Here is a tiny trained network, its code and every weight. The questions are about switching its units off for an input and a class, where a switched-off unit gives its printed mean instead of its output.

import numpy as np


def w(rows, s, z=0):
    codes = np.array(rows[::2]) - 128.0
    scale = np.full(codes.shape[1], s)
    scale[-1] = z or s
    return codes * scale


def f(y):
    return y / 2 * (1 + np.tanh(0.7978845608 * (y + 0.044715 * y**3)))


def log_softmax(a):
    a = a - a.max(-1, keepdims=True)
    return a - np.log(np.exp(a).sum(-1, keepdims=True))


def net(x, mask):
    res = np.array(x, float).reshape(1, 6) / 4 @ E
    y = f(res @ A[0][:, :-1].T + A[0][:, -1])
    res = res + np.where(mask, y, B[0][:, -1]) @ B[0][:, :-1]
    return log_softmax(res[-1] @ U[:, :-1].T + U[:, -1])


A, B = {}, {}
E = w([
[129,59,207,35,170,41,173],'x0',
[74,61,146,51,154,201,102],'x1',
[46,59,99,103,166,215,85],'x2',
[131,45,145,121,83,128,206],'x3',
[140,118,75,217,5,146,156],'x4',
[123,115,158,131,133,116,145],'x5',
],0.012)
A[0] = w([
[142,177,109,199,84,119,143,171],'neuron 1',
[107,98,146,79,139,190,114,254],'neuron 2',
[122,114,176,52,173,85,119,173],'neuron 3',
[65,97,105,116,133,232,92,145],'neuron 4',
[145,131,143,133,136,121,79,103],'neuron 5',
[131,127,190,92,178,89,145,124],'neuron 6',
[137,129,105,177,114,83,121,131],'neuron 7',
[106,248,76,179,146,141,119,145],'neuron 8',
[99,108,99,142,126,219,113,143],'neuron 9',
[132,157,81,162,129,119,96,63],'neuron 10',
],0.014,0.0061)
B[0] = w([
[230,115,77,209,90,98,104,234],'neuron 1',
[70,101,177,81,146,153,102,215],'neuron 2',
[154,168,183,73,247,107,166,230],'neuron 3',
[43,107,122,125,143,218,146,240],'neuron 4',
[154,140,134,78,153,147,108,141],'neuron 5',
[144,164,166,106,140,98,146,207],'neuron 6',
[99,118,127,217,112,103,124,178],'neuron 7',
[146,169,128,157,175,144,13,252],'neuron 8',
[158,78,94,175,139,186,133,214],'neuron 9',
[151,164,132,163,181,120,108,179],'neuron 10',
],0.011,0.019)
U = w([
[57,84,121,107,140,215,128,2],'0',
[91,148,222,77,152,39,144,216],'1',
[134,168,65,165,103,100,76,184],'2',
[118,57,77,150,11,43,228,84],'3',
],0.012,0.0022)

Each question gives the input, the list of numbers given to net, and the class t.
The units are the neurons (one row each of A and B). Each row of codes is followed by its name. A weight is (code - 128) times the scale printed after its matrix; where a second scale follows, it is the last column's (A, B and U).
mask holds one flag per neuron, in row order. A switched-off neuron (its flag False) gives its mean, the last column of its row in B, instead of its output. The means were averaged over made-up inputs and are rounded, as every weight is.
A unit's drop is (log p(t) with every unit on - log p(t) with that unit switched off) / (log p(t) with every unit on - log p(t) with every unit switched off).
The circuit of an input: a set's keep is (log p(t) with only the set's units on - log p(t) with every unit switched off) / (log p(t) with every unit on - log p(t) with every unit switched off). Starting from all 10 units, units are removed one at a time, each time the one whose removal leaves the highest keep (on an exact tie, the one counted first), for as long as the keep stays at least 0.8.
units of the circuit, in order: the units of the circuit, biggest drop first
top k neurons: the k neurons with the biggest drops, biggest first
drop when u is switched off: that unit's drop, to one decimal
input [-2,5,-1,4,-7,0], class 1: units of the circuit, in order : [neuron 3]
input [7,-6,5,-6,3,-4], class 1: top 3 neurons : [neuron 1; neuron 9; neuron 8]
input [5,-1,-8,-2,8,-7], class 3: units of the circuit, in order : [neuron 8; neuron 3]
input [7,-6,1,5,4,8], class 3: top 2 neurons : [neuron 8; neuron 2]
input [-3,8,-7,-3,-2,0], class 1: top 3 neurons : [neuron 4; neuron 9; neuron 1]
input [3,-1,6,-1,-4,-4], class 1: top 3 neurons : [neuron 3; neuron 6; neuron 9]
input [8,-6,-1,4,4,-7], class 3: drop when neuron 8 is switched off : 0.1
input [-6,0,-2,7,4,6], class 3: drop when neuron 8 is switched off : 0.4
input [-7,5,-4,6,7,6], class 3: drop when neuron 8 is switched off : 0.4
input [7,-8,2,0,7,2], class 3: drop when neuron 8 is switched off : 0.1
